Below is a small trained network, with its code and all its weights. Each question gives an input and a class and asks what happens when units are switched off, that is, made to give their printed mean instead of their output.

import numpy as np


def w(rows, s, z=0):
    codes = np.array(rows[::2]) - 128.0
    scale = np.full(codes.shape[1], s)
    scale[-1] = z or s
    return codes * scale


def f(y):
    return y / 2 * (1 + np.tanh(0.7978845608 * (y + 0.044715 * y**3)))


def log_softmax(a):
    a = a - a.max(-1, keepdims=True)
    return a - np.log(np.exp(a).sum(-1, keepdims=True))


def net(x, mask):
    res = np.array(x, float).reshape(1, 4) / 4 @ E
    y = f(res @ A[0][:, :-1].T + A[0][:, -1])
    res = res + np.where(mask, y, B[0][:, -1]) @ B[0][:, :-1]
    return log_softmax(res[-1] @ U[:, :-1].T + U[:, -1])


A, B = {}, {}
E = w([
[108,173,144,187,95,165],'x0',
[170,151,170,193,220,66],'x1',
[215,128,153,150,92,86],'x2',
[106,176,141,86,254,132],'x3',
],0.01)
A[0] = w([
[116,131,113,103,81,204,158],'neuron 1',
[150,90,181,118,93,166,72],'neuron 2',
[63,140,221,121,93,131,2],'neuron 3',
[19,146,133,94,148,254,64],'neuron 4',
[119,161,155,173,124,180,82],'neuron 5',
[137,124,93,64,105,195,74],'neuron 6',
[103,139,112,84,131,187,71],'neuron 7',
[183,96,157,78,129,102,129],'neuron 8',
[152,215,157,115,116,171,10],'neuron 9',
[72,127,102,123,134,105,4],'neuron 10',
[83,223,151,54,180,87,47],'neuron 11',
[124,218,221,152,98,217,84],'neuron 12',
[131,91,60,88,171,102,160],'neuron 13',
[138,91,179,68,120,80,192],'neuron 14',
[114,161,106,98,84,131,142],'neuron 15',
],0.01,0.0022)
B[0] = w([
[160,111,69,110,254,136,213],'neuron 1',
[191,82,153,70,65,195,152],'neuron 2',
[64,215,137,68,188,171,132],'neuron 3',
[80,192,122,142,61,77,254],'neuron 4',
[43,107,117,99,117,243,150],'neuron 5',
[254,247,37,192,135,157,198],'neuron 6',
[162,175,105,204,138,35,176],'neuron 7',
[29,107,169,118,100,107,168],'neuron 8',
[88,89,188,117,161,136,133],'neuron 9',
[135,58,155,48,130,58,134],'neuron 10',
[216,173,135,190,52,128,208],'neuron 11',
[90,89,173,110,133,242,179],'neuron 12',
[37,47,203,146,65,174,181],'neuron 13',
[56,38,133,58,117,155,170],'neuron 14',
[188,116,83,42,157,127,167],'neuron 15',
],0.0054,0.0078)
U = w([
[198,144,22,155,140,82,207],'0',
[2,88,197,50,56,158,236],'1',
[57,149,120,118,15,45,10],'2',
],0.0054,0.0014)

Each question gives the input, the list of numbers given to net, and the class t.
The units are the neurons (one row each of A and B). Each row of codes is followed by its name. A weight is (code - 128) times the scale printed after its matrix; where a second scale follows, it is the last column's (A, B and U).
mask holds one flag per neuron, in row order. A switched-off neuron (its flag False) gives its mean, the last column of its row in B, instead of its output. The means were averaged over made-up inputs and are rounded, as every weight is.
A unit's drop is (log p(t) with every unit on - log p(t) with that unit switched off) / (log p(t) with every unit on - log p(t) with every unit switched off).
The circuit of an input: a set's keep is (log p(t) with only the set's units on - log p(t) with every unit switched off) / (log p(t) with every unit on - log p(t) with every unit switched off). Starting from the 12 units with the biggest drops (on a tie, the unit counted first), units are removed one at a time, each time the one whose removal leaves the highest keep (on an exact tie, the one counted first), for as long as the keep stays at least 0.8.
units of the circuit, in order: the units of the circuit, biggest drop first
most important unit: the unit with the biggest drop
top k neurons: the k neurons with the biggest drops, biggest first
drop when u is switched off: that unit's drop, to one decimal
input [-1,-8,-2,-2], class 0: units of the circuit, in order : neuron 6; neuron 1
input [8,5,-1,3], class 1: units of the circuit, in order : neuron 12; neuron 5
input [8,7,6,-4], class 1: most important unit : neuron 12
input [-8,4,-2,8], class 1: top 3 neurons : neuron 13; neuron 6; neuron 14
input [7,-8,3,4], class 0: units of the circuit, in order : neuron 6; neuron 1
input [6,-8,1,4], class 0: top 4 neurons : neuron 6; neuron 1; neuron 7; neuron 13
input [-6,-4,-7,0], class 2: units of the circuit, in order : neuron 4; neuron 7
input [0,-6,-7,7], class 2: top 2 neurons : neuron 4; neuron 13
input [-4,2,-8,6], class 2: top 2 neurons : neuron 11; neuron 4
input [7,2,4,4], class 1: units of the circuit, in order : neuron 12; neuron 6
input [-7,5,-4,7], class 1: top 2 neurons : neuron 13; neuron 6
input [8,-2,5,-6], class 1: units of the circuit, in order : neuron 12; neuron 6; neuron 5
input [1,-5,-5,8], class 0: top 3 neurons : neuron 6; neuron 7; neuron 11
input [-5,-6,-5,6], class 0: top 2 neurons : neuron 6; neuron 7
input [1,-8,2,0], class 0: drop when neuron 6 is switched off : 0.2
input [0,5,-8,8], class 2: drop when neuron 12 is switched off : 0.0
input [-4,7,-8,6], class 2: drop when neuron 6 is switched off : 0.2
